Below are the code and all the weights of a small trained network. Each question names an input and a target symbol and asks about switching units off, where a switched-off unit gives its printed mean instead of its output.

import numpy as np


def w(rows, s, z=0):
    codes = np.array(rows[::2]) - 128.0
    scale = np.full(codes.shape[1], s)
    scale[-1] = z or s
    return codes * scale


def norm(h):
    return h / np.sqrt((h * h).mean(-1, keepdims=True) + 1e-5)


def f(y):
    return y / 2 * (1 + np.tanh(0.7978845608 * (y + 0.044715 * y**3)))


def softmax(a):
    e = np.exp(a - a.max(-1, keepdims=True))
    return e / e.sum(-1, keepdims=True)


def log_softmax(a):
    a = a - a.max(-1, keepdims=True)
    return a - np.log(np.exp(a).sum(-1, keepdims=True))


def net(x, mask):
    ids = ['αβγδζηθμπφω'.index(c) for c in x.split()]
    T = len(ids)
    res = E[ids] + P[:T]
    u = 0
    for l in range(3):
        q, k, v = (norm(res) @ M[l].T for M in (Q, K, V))
        z = softmax(np.where(np.tri(T) > 0, q @ k.T / 2**0.5, -1e9)) @ v
        res = res + np.where(mask[u], z, O[l][:, -1]) @ O[l][:, :-1]
        u += 1
        y = f(norm(res) @ A[l][:, :-1].T + A[l][:, -1])
        res = res + np.where(mask[u : u + 4], y, B[l][:, -1]) @ B[l][:, :-1]
        u += 4
    return log_softmax(norm(res)[-1] @ U[:, :-1].T + U[:, -1])


Q, K, V, O, A, B = {}, {}, {}, {}, {}, {}
E = w([
[107,117,102,194],'α',
[127,115,148,125],'β',
[70,161,137,153],'γ',
[113,125,131,146],'δ',
[87,1,138,167],'ζ',
[96,159,141,120],'η',
[92,144,130,139],'θ',
[104,131,124,168],'μ',
[143,156,154,136],'π',
[182,49,119,174],'φ',
[149,81,102,192],'ω',
],0.006)
P = w([
[122,112,157,51],'0',
[166,232,152,242],'1',
[82,73,156,96],'2',
[160,228,170,220],'3',
[83,82,156,102],'4',
[162,231,178,201],'5',
[78,88,154,111],'6',
[175,238,188,184],'7',
[69,88,152,122],'8',
[178,248,195,171],'9',
[60,92,150,128],'10',
[187,249,197,165],'11',
[57,90,144,137],'12',
[159,254,169,189],'13',
],0.0055)
Q[0] = w([
[49,106,91,129],'L0H0',
[158,86,150,2],'L0H0',
],0.0075)
K[0] = w([
[253,138,211,143],'L0H0',
[82,62,229,186],'L0H0',
],0.0056)
V[0] = w([
[142,59,52,30],'L0H0',
[4,23,149,195],'L0H0',
],0.0029)
O[0] = w([
[137,205,110,87,4],'L0H0',
[2,134,78,177,199],'L0H0',
],0.005,0.0022)
A[0] = w([
[148,67,45,145,8],'L0N0',
[94,70,139,153,120],'L0N1',
[255,180,139,141,87],'L0N2',
[190,95,150,55,64],'L0N3',
],0.007,0.0015)
B[0] = w([
[54,126,85,135,113],'L0N0',
[121,174,59,85,251],'L0N1',
[2,125,98,168,216],'L0N2',
[253,104,144,148,81],'L0N3',
],0.0051,0.0024)
Q[1] = w([
[227,178,223,122],'L1H0',
[89,66,21,2],'L1H0',
],0.0071)
K[1] = w([
[161,160,2,97],'L1H0',
[46,114,161,233],'L1H0',
],0.0096)
V[1] = w([
[40,208,59,172],'L1H0',
[143,164,27,4],'L1H0',
],0.0032)
O[1] = w([
[216,148,222,154,178],'L1H0',
[218,169,1,34,4],'L1H0',
],0.0042,0.0015)
A[1] = w([
[98,170,209,125,158],'L1N0',
[84,12,213,251,136],'L1N1',
[78,127,86,170,1],'L1N2',
[148,150,85,254,225],'L1N3',
],0.0056,0.0018)
B[1] = w([
[183,74,104,124,169],'L1N0',
[114,203,123,168,254],'L1N1',
[81,143,110,25,141],'L1N2',
[163,135,209,1,201],'L1N3',
],0.0055,0.0077)
Q[2] = w([
[159,254,201,41],'L2H0',
[61,52,128,171],'L2H0',
],0.0093)
K[2] = w([
[164,61,80,19],'L2H0',
[31,117,190,255],'L2H0',
],0.0088)
V[2] = w([
[88,37,206,120],'L2H0',
[134,55,3,156],'L2H0',
],0.0067)
O[2] = w([
[1,133,238,119,210],'L2H0',
[117,133,57,219,2],'L2H0',
],0.0076,0.00084)
A[2] = w([
[79,191,210,100,115],'L2N0',
[210,194,148,150,47],'L2N1',
[159,151,103,254,55],'L2N2',
[158,110,50,150,251],'L2N3',
],0.0083,0.0033)
B[2] = w([
[182,35,49,141,254],'L2N0',
[3,17,103,70,141],'L2N1',
[203,124,142,41,152],'L2N2',
[66,147,219,144,145],'L2N3',
],0.0061,0.0087)
U = w([
[59,120,109,42,105],'α',
[190,44,156,123,97],'β',
[134,139,248,141,79],'γ',
[122,143,30,160,141],'δ',
[169,133,162,251,2],'ζ',
[209,159,132,132,215],'η',
[106,194,124,177,250],'θ',
[151,132,183,32,125],'μ',
[118,118,39,63,95],'π',
[86,174,149,86,242],'φ',
[17,108,131,176,105],'ω',
],0.019,0.0062)

Each question gives the input, a string of symbols that net reads in full, and the target symbol t.
The units are the heads (2 rows each of Q, K, V and O) and the neurons (one row each of A and B). Each row of codes is followed by its name. A weight is (code - 128) times the scale printed after its matrix; where a second scale follows, it is the last column's (O, A, B and U).
mask holds one flag per unit, layer by layer, with each layer's heads first. A switched-off unit (its flag False) gives its mean, the last column of its rows in O or B, instead of its output. The means were averaged over made-up inputs and are rounded, as every weight is.
A unit's drop is (log p(t) with every unit on - log p(t) with that unit switched off) / (log p(t) with every unit on - log p(t) with every unit switched off).
The circuit of an input: a set's keep is (log p(t) with only the set's units on - log p(t) with every unit switched off) / (log p(t) with every unit on - log p(t) with every unit switched off). Starting from the 12 units with the biggest drops (on a tie, the unit counted first), units are removed one at a time, each time the one whose removal leaves the highest keep (on an exact tie, the one counted first), for as long as the keep stays at least 0.8.
circuit, biggest first: the units of the circuit, biggest drop first
k most important neurons: the k neurons with the biggest drops, biggest first
k most important neurons of layer l: the k neurons of layer l with the biggest drops, biggest first
input φ β ω ω α α, target θ: most important neuron of layer 0 -> (L0N3)
input π η ζ δ, target ω: circuit, biggest first -> (L1H0; L0N1; L0N3)
input π ω π π ω η, target ω: circuit, biggest first -> (L1N1; L1H0; L0N1; L0N3)
input φ π ω ω φ γ φ γ η ω, target θ: circuit, biggest first -> (L2H0; L1N3; L1H0; L2N0)
input ω φ ω φ ω π π π α θ μ ω β, target β: 3 most important neurons of layer 2 -> (L2N0; L2N1; L2N3)
input δ π μ π δ α, target φ: 2 most important neurons -> (L1N3; L2N0)
input β ζ ζ π, target δ: circuit, biggest first -> (L1H0; L1N3; L0N3; L2H0)
input γ ω π ζ ω η μ α, target γ: 2 most important neurons of layer 0 -> (L0N1; L0N2)
input γ μ ζ η ω δ, target γ: 2 most important neurons of layer 0 -> (L0N1; L0N2)
input θ η β δ, target α: 2 most important neurons -> (L2N1; L0N2)
input φ γ φ ω μ π, target θ: 3 most important neurons -> (L2N0; L1N3; L0N3)
input α γ η θ π ω, target β: 2 most important neurons of layer 1 -> (L1N1; L1N3)
input φ π π δ γ π η φ δ π, target θ: circuit, biggest first -> (L2H0; L1H0; L2N0; L1N3)
input μ ζ π γ π π α ζ δ α π φ, target μ: circuit, biggest first -> (L2H0)
input ω δ θ, target β: circuit, biggest first -> (L2N0; L1H0)
input φ ω μ δ ω γ π α ζ π θ, target β: 3 most important neurons -> (L0N2; L2N0; L1N1)
input π η π γ, target ω: 3 most important neurons -> (L1N1; L0N2; L0N1)
input μ η π ω π δ μ φ β μ μ, target β: 4 most important neurons -> (L2N0; L0N2; L1N3; L1N1)
input θ η ω ω ω φ β μ, target α: 3 most important neurons -> (L2N1; L0N2; L1N3)
input π π π π δ φ π π π φ, target ω: most important neuron -> (L1N1)
input θ μ π η π δ π γ ω φ μ γ, target α: 3 most important neurons of layer 0 -> (L0N2; L0N1; L0N3)
input μ φ π ω π μ ω δ μ π, target μ: 4 most important neurons -> (L2N2; L0N2; L2N0; L2N1)
input φ γ π π δ φ η ζ φ ω, target θ: 3 most important neurons -> (L1N3; L2N0; L0N3)
